Below are the code and all the weights of a small trained network. Each question names an input and a class and asks about switching units off, where a switched-off unit gives its printed mean instead of its output.

import numpy as np


def w(rows, s, z=0):
    codes = np.array(rows[::2]) - 128.0
    scale = np.full(codes.shape[1], s)
    scale[-1] = z or s
    return codes * scale


def norm(h):
    return h / np.sqrt((h * h).mean(-1, keepdims=True) + 1e-5)


def f(y):
    return y / 2 * (1 + np.tanh(0.7978845608 * (y + 0.044715 * y**3)))


def log_softmax(a):
    a = a - a.max(-1, keepdims=True)
    return a - np.log(np.exp(a).sum(-1, keepdims=True))


def net(x, mask):
    res = np.array(x, float).reshape(1, 5) / 4 @ E
    u = 0
    for l in range(4):
        y = f(norm(res) @ A[l][:, :-1].T + A[l][:, -1])
        res = res + np.where(mask[u : u + 4], y, B[l][:, -1]) @ B[l][:, :-1]
        u += 4
    return log_softmax(norm(res)[-1] @ U[:, :-1].T + U[:, -1])


A, B = {}, {}
E = w([
[117,225,183,216,115,133,73],'x0',
[141,244,57,24,79,108,108],'x1',
[62,163,105,204,118,2,248],'x2',
[182,90,110,161,51,151,162],'x3',
[208,167,236,88,127,105,184],'x4',
],0.0061)
A[0] = w([
[66,151,155,83,254,91,101,69],'L0N0',
[138,131,164,135,172,97,120,252],'L0N1',
[105,105,141,143,135,86,106,6],'L0N2',
[124,41,101,36,162,93,173,24],'L0N3',
],0.0089,0.0043)
B[0] = w([
[195,87,88,193,4,174,166,225],'L0N0',
[134,117,179,103,155,93,134,254],'L0N1',
[10,86,120,158,172,140,87,102],'L0N2',
[123,184,103,173,205,190,171,215],'L0N3',
],0.013,0.0037)
A[1] = w([
[34,114,137,131,117,50,217,63],'L1N0',
[130,143,157,174,49,121,95,39],'L1N1',
[83,254,222,225,136,143,57,3],'L1N2',
[8,101,46,165,118,162,67,89],'L1N3',
],0.0087,0.004)
B[1] = w([
[83,178,127,171,85,175,110,253],'L1N0',
[200,115,69,130,185,190,131,154],'L1N1',
[125,110,66,106,182,171,184,200],'L1N2',
[210,147,254,68,136,83,209,230],'L1N3',
],0.014,0.0035)
A[2] = w([
[138,193,57,98,101,87,144,103],'L2N0',
[150,194,71,72,108,104,85,2],'L2N1',
[185,74,87,165,37,134,180,90],'L2N2',
[103,110,167,85,175,128,2,62],'L2N3',
],0.0078,0.0046)
B[2] = w([
[118,41,149,132,188,96,8,229],'L2N0',
[143,90,81,135,145,76,88,163],'L2N1',
[242,132,87,162,78,167,131,251],'L2N2',
[99,113,135,131,44,143,190,140],'L2N3',
],0.011,0.0025)
A[3] = w([
[96,3,177,246,139,146,155,110],'L3N0',
[135,142,166,59,131,200,101,103],'L3N1',
[135,65,145,73,100,202,103,4],'L3N2',
[126,44,167,79,118,229,84,94],'L3N3',
],0.0073,0.0032)
B[3] = w([
[133,94,73,28,134,97,12,253],'L3N0',
[76,122,124,193,131,51,181,213],'L3N1',
[136,195,132,210,94,114,186,169],'L3N2',
[31,181,98,180,97,110,122,234],'L3N3',
],0.011,0.0029)
U = w([
[179,136,254,63,143,82,205,205],'0',
[115,120,75,116,244,192,188,180],'1',
[42,162,153,196,61,123,136,128],'2',
[209,100,116,146,85,168,125,6],'3',
[110,66,145,63,161,76,25,187],'4',
],0.016,0.0015)

Each question gives the input, the list of numbers given to net, and the class t.
The units are the neurons (one row each of A and B). Each row of codes is followed by its name. A weight is (code - 128) times the scale printed after its matrix; where a second scale follows, it is the last column's (A, B and U).
mask holds one flag per neuron, layer by layer. A switched-off neuron (its flag False) gives its mean, the last column of its row in B, instead of its output. The means were averaged over made-up inputs and are rounded, as every weight is.
A unit's drop is (log p(t) with every unit on - log p(t) with that unit switched off) / (log p(t) with every unit on - log p(t) with every unit switched off).
The circuit of an input: a set's keep is (log p(t) with only the set's units on - log p(t) with every unit switched off) / (log p(t) with every unit on - log p(t) with every unit switched off). Starting from the 12 units with the biggest drops (on a tie, the unit counted first), units are removed one at a time, each time the one whose removal leaves the highest keep (on an exact tie, the one counted first), for as long as the keep stays at least 0.8.
units of the circuit, in order: the units of the circuit, biggest drop first
most important unit: the unit with the biggest drop
k most important neurons: the k neurons with the biggest drops, biggest first
k most important neurons of layer l: the k neurons of layer l with the biggest drops, biggest first
input [8,-3,-1,2,6], class 1: 2 most important neurons -> L1N2; L1N3
input [5,-6,-5,3,-1], class 4: most important unit -> L3N0
input [5,-4,6,-8,4], class 3: 2 most important neurons -> L0N0; L0N3
input [-2,8,5,3,-4], class 4: 2 most important neurons -> L2N0; L0N0
input [6,-6,3,3,-6], class 0: units of the circuit, in order -> L1N3; L0N0
input [6,7,-4,2,-6], class 4: 4 most important neurons -> L0N0; L0N3; L2N0; L2N1
input [5,6,1,7,-8], class 0: 2 most important neurons -> L1N3; L0N0
input [5,-4,-7,-7,-6], class 2: 2 most important neurons -> L3N3; L0N3
input [-6,-6,2,-4,4], class 1: 3 most important neurons -> L0N3; L2N0; L1N3
input [-6,-7,5,0,2], class 4: 2 most important neurons -> L3N0; L1N2
input [-2,-7,-7,5,6], class 2: 4 most important neurons -> L3N3; L1N3; L0N0; L3N2
input [-7,5,-1,6,-6], class 1: 3 most important neurons -> L0N3; L0N0; L0N2
input [3,-6,5,8,-1], class 3: 2 most important neurons -> L2N2; L2N0
input [-6,1,-1,-7,-7], class 0: units of the circuit, in order -> L1N3
input [-6,-8,2,6,-4], class 4: 2 most important neurons -> L3N0; L0N0
input [-3,-6,3,2,2], class 4: 2 most important neurons -> L3N0; L0N0
input [4,4,6,-7,-6], class 3: units of the circuit, in order -> L0N0; L1N1; L0N3; L2N2
input [0,-1,-4,2,3], class 2: units of the circuit, in order -> L1N3; L3N3
input [-1,-8,6,-4,7], class 4: 2 most important neurons -> L3N0; L1N3
input [-2,7,6,-6,1], class 4: most important unit -> L2N0
input [0,-5,-1,4,2], class 4: 3 most important neurons -> L0N0; L3N0; L1N3
input [-2,-2,-3,-1,-1], class 2: 2 most important neurons of layer 1 -> L1N2; L1N3
input [5,6,-7,-4,-5], class 2: units of the circuit, in order -> L2N3; L3N1
input [5,2,-7,4,-6], class 2: 2 most important neurons of layer 3 -> L3N3; L3N1
input [-1,-3,5,-2,3], class 2: 2 most important neurons of layer 1 -> L1N0; L1N3
input [8,-7,8,-6,-5], class 1: 2 most important neurons of layer 1 -> L1N2; L1N1
input [-1,4,6,8,-4], class 3: most important neuron of layer 3 -> L3N3
input [-6,5,-8,-5,6], class 2: 2 most important neurons of layer 1 -> L1N3; L1N2
input [3,-5,4,5,-4], class 3: 3 most important neurons of layer 2 -> L2N0; L2N2; L2N1
input [-7,3,0,6,-3], class 1: 2 most important neurons of layer 0 -> L0N3; L0N0
